Below is a small trained network, with its code and all its weights. Each question gives an input and a target symbol and asks what happens when units are switched off, that is, made to give their printed mean instead of their output.

import numpy as np


def w(rows, s, z=0):
    codes = np.array(rows[::2]) - 128.0
    scale = np.full(codes.shape[1], s)
    scale[-1] = z or s
    return codes * scale


def norm(h):
    return h / np.sqrt((h * h).mean(-1, keepdims=True) + 1e-5)


def f(y):
    return y / 2 * (1 + np.tanh(0.7978845608 * (y + 0.044715 * y**3)))


def softmax(a):
    e = np.exp(a - a.max(-1, keepdims=True))
    return e / e.sum(-1, keepdims=True)


def log_softmax(a):
    a = a - a.max(-1, keepdims=True)
    return a - np.log(np.exp(a).sum(-1, keepdims=True))


def net(x, mask):
    ids = ['ΔΘΞΨαβγηλμπσω'.index(c) for c in x.split()]
    T = len(ids)
    res = E[ids] + P[:T]
    u = 0
    for l in range(3):
        q, k, v = (norm(res) @ M[l].T for M in (Q, K, V))
        z = softmax(np.where(np.tri(T) > 0, q @ k.T / 3**0.5, -1e9)) @ v
        res = res + np.where(mask[u], z, O[l][:, -1]) @ O[l][:, :-1]
        u += 1
        y = f(norm(res) @ A[l][:, :-1].T + A[l][:, -1])
        res = res + np.where(mask[u : u + 4], y, B[l][:, -1]) @ B[l][:, :-1]
        u += 4
    return log_softmax(norm(res)[-1] @ U[:, :-1].T + U[:, -1])


Q, K, V, O, A, B = {}, {}, {}, {}, {}, {}
E = w([
[126,119,80,110],'Δ',
[142,254,197,197],'Θ',
[107,113,198,105],'Ξ',
[136,165,56,102],'Ψ',
[130,84,53,138],'α',
[96,106,176,119],'β',
[175,156,220,84],'γ',
[164,134,59,153],'η',
[244,114,169,98],'λ',
[10,72,86,145],'μ',
[125,139,117,83],'π',
[156,237,230,239],'σ',
[50,130,90,162],'ω',
],0.0076)
P = w([
[145,90,140,63],'0',
[151,154,162,218],'1',
[124,104,111,192],'2',
[134,144,108,2],'3',
[150,160,172,202],'4',
[125,91,115,187],'5',
[66,222,94,49],'6',
[124,114,168,154],'7',
[128,88,115,186],'8',
[35,170,81,120],'9',
[147,163,174,201],'10',
[124,101,113,198],'11',
],0.0062)
Q[0] = w([
[120,52,103,50],'L0H1',
[77,102,121,99],'L0H1',
[160,254,101,224],'L0H1',
],0.0044)
K[0] = w([
[141,14,142,27],'L0H1',
[225,134,137,141],'L0H1',
[175,191,161,254],'L0H1',
],0.0043)
V[0] = w([
[121,75,204,180],'L0H1',
[185,132,52,2],'L0H1',
[76,136,190,206],'L0H1',
],0.0033)
O[0] = w([
[104,198,187,64,203],'L0H1',
[6,152,177,66,2],'L0H1',
[2,91,129,151,211],'L0H1',
],0.0043,0.00076)
A[0] = w([
[87,8,254,185,10],'L0N1',
[237,184,3,195,67],'L0N2',
[113,60,179,177,177],'L0N3',
[255,113,186,125,236],'L0N4',
],0.0042,0.0012)
B[0] = w([
[131,184,255,170,213],'L0N1',
[177,85,118,106,235],'L0N2',
[16,196,188,134,207],'L0N3',
[82,191,11,83,254],'L0N4',
],0.0054,0.0015)
Q[1] = w([
[130,4,84,147],'L1H1',
[185,3,190,27],'L1H1',
[169,75,165,12],'L1H1',
],0.0042)
K[1] = w([
[171,74,141,113],'L1H1',
[70,11,112,62],'L1H1',
[143,97,166,2],'L1H1',
],0.0072)
V[1] = w([
[108,143,174,43],'L1H1',
[81,249,124,2],'L1H1',
[174,84,71,204],'L1H1',
],0.0022)
O[1] = w([
[8,52,201,252,133],'L1H1',
[155,98,47,126,254],'L1H1',
[14,72,153,187,80],'L1H1',
],0.004,0.00057)
A[1] = w([
[57,61,179,108,85],'L1N1',
[253,176,165,111,59],'L1N2',
[144,171,120,127,73],'L1N3',
[97,195,73,195,2],'L1N4',
],0.0074,0.00083)
B[1] = w([
[255,125,65,98,179],'L1N1',
[97,59,46,194,251],'L1N2',
[144,59,157,132,159],'L1N3',
[137,140,93,19,226],'L1N4',
],0.0058,0.0019)
Q[2] = w([
[42,121,33,119],'L2H1',
[88,53,161,132],'L2H1',
[4,244,69,154],'L2H1',
],0.0036)
K[2] = w([
[75,77,103,180],'L2H1',
[115,116,106,71],'L2H1',
[25,175,253,253],'L2H1',
],0.0039)
V[2] = w([
[40,107,46,108],'L2H1',
[91,69,3,98],'L2H1',
[96,84,80,67],'L2H1',
],0.002)
O[2] = w([
[90,118,90,85,222],'L2H1',
[187,154,213,161,253],'L2H1',
[105,67,2,187,139],'L2H1',
],0.0028,0.00044)
A[2] = w([
[114,77,129,2,236],'L2N1',
[97,244,137,4,8],'L2N2',
[145,192,159,197,222],'L2N3',
[159,162,54,173,113],'L2N4',
],0.007,0.0012)
B[2] = w([
[41,234,197,49,236],'L2N1',
[76,88,1,96,252],'L2N2',
[128,57,76,51,255],'L2N3',
[93,181,241,49,226],'L2N4',
],0.0047,0.0026)
U = w([
[210,151,127,73,74],'Δ',
[90,214,95,180,111],'Θ',
[93,129,192,141,98],'Ξ',
[154,107,79,150,88],'Ψ',
[198,105,165,108,91],'α',
[102,165,167,184,164],'β',
[112,34,157,67,97],'γ',
[177,133,77,156,78],'η',
[169,120,84,183,102],'λ',
[32,100,124,193,4],'μ',
[77,190,129,1,179],'π',
[121,179,155,193,110],'σ',
[55,147,60,88,196],'ω',
],0.012,0.003)

Each question gives the input, a string of symbols that net reads in full, and the target symbol t.
The units are the heads (3 rows each of Q, K, V and O) and the neurons (one row each of A and B). Each row of codes is followed by its name. A weight is (code - 128) times the scale printed after its matrix; where a second scale follows, it is the last column's (O, A, B and U).
mask holds one flag per unit, layer by layer, with each layer's heads first. A switched-off unit (its flag False) gives its mean, the last column of its rows in O or B, instead of its output. The means were averaged over made-up inputs and are rounded, as every weight is.
A unit's drop is (log p(t) with every unit on - log p(t) with that unit switched off) / (log p(t) with every unit on - log p(t) with every unit switched off).
The circuit of an input: a set's keep is (log p(t) with only the set's units on - log p(t) with every unit switched off) / (log p(t) with every unit on - log p(t) with every unit switched off). Starting from the 12 units with the biggest drops (on a tie, the unit counted first), units are removed one at a time, each time the one whose removal leaves the highest keep (on an exact tie, the one counted first), for as long as the keep stays at least 0.8.
units of the circuit, in order: the units of the circuit, biggest drop first
most important unit: the unit with the biggest drop
k most important neurons: the k neurons with the biggest drops, biggest first
drop of u: that unit's drop, to one decimal
input Ξ ω Ξ Ξ Δ, target Δ: units of the circuit, in order : (L0N2; L2N4; L2N1)
input α λ γ π Ψ ω σ Θ π, target Δ: most important unit : L0N4
input Ψ λ μ μ Δ Ψ Δ γ μ γ Δ π, target α: 3 most important neurons : (L0N4; L1N4; L0N2)
input Δ Θ Δ α σ γ μ γ, target γ: 3 most important neurons : (L2N3; L1N4; L1N2)
input ω γ Θ Δ γ μ Ψ ω β Θ, target ω: units of the circuit, in order : (L2N2; L1N4; L2N1)
input η Θ β η η Δ, target γ: 4 most important neurons : (L0N4; L0N2; L1N4; L2N1)
input β η π, target α: 3 most important neurons : (L0N4; L1N4; L2N2)
input Δ π γ, target ω: 2 most important neurons : (L0N4; L0N2)
input γ π Θ Θ, target ω: 2 most important neurons : (L2N2; L1N1)
input μ β π Δ γ, target γ: 2 most important neurons : (L2N3; L1N2)
input β λ α Ψ π η μ Δ, target Δ: 2 most important neurons : (L0N4; L1N1)
input γ π γ γ α, target α: 2 most important neurons : (L0N2; L2N1)
input γ ω γ γ Ψ π ω α, target α: 2 most important neurons : (L0N4; L1N1)
input Ψ η σ γ β Ξ γ Θ Δ, target γ: most important neuron : (L0N4)
input Δ Ψ Δ α Δ γ α π ω η, target π: drop of L2N4 : 0.3
input Θ γ γ π μ Δ γ, target ω: drop of L2N2 : 0.7
input Δ η π Ξ π μ Δ λ Θ, target π: drop of L2N4 : 0.4
input α λ Ψ, target Δ: drop of L0H1 : 0.0
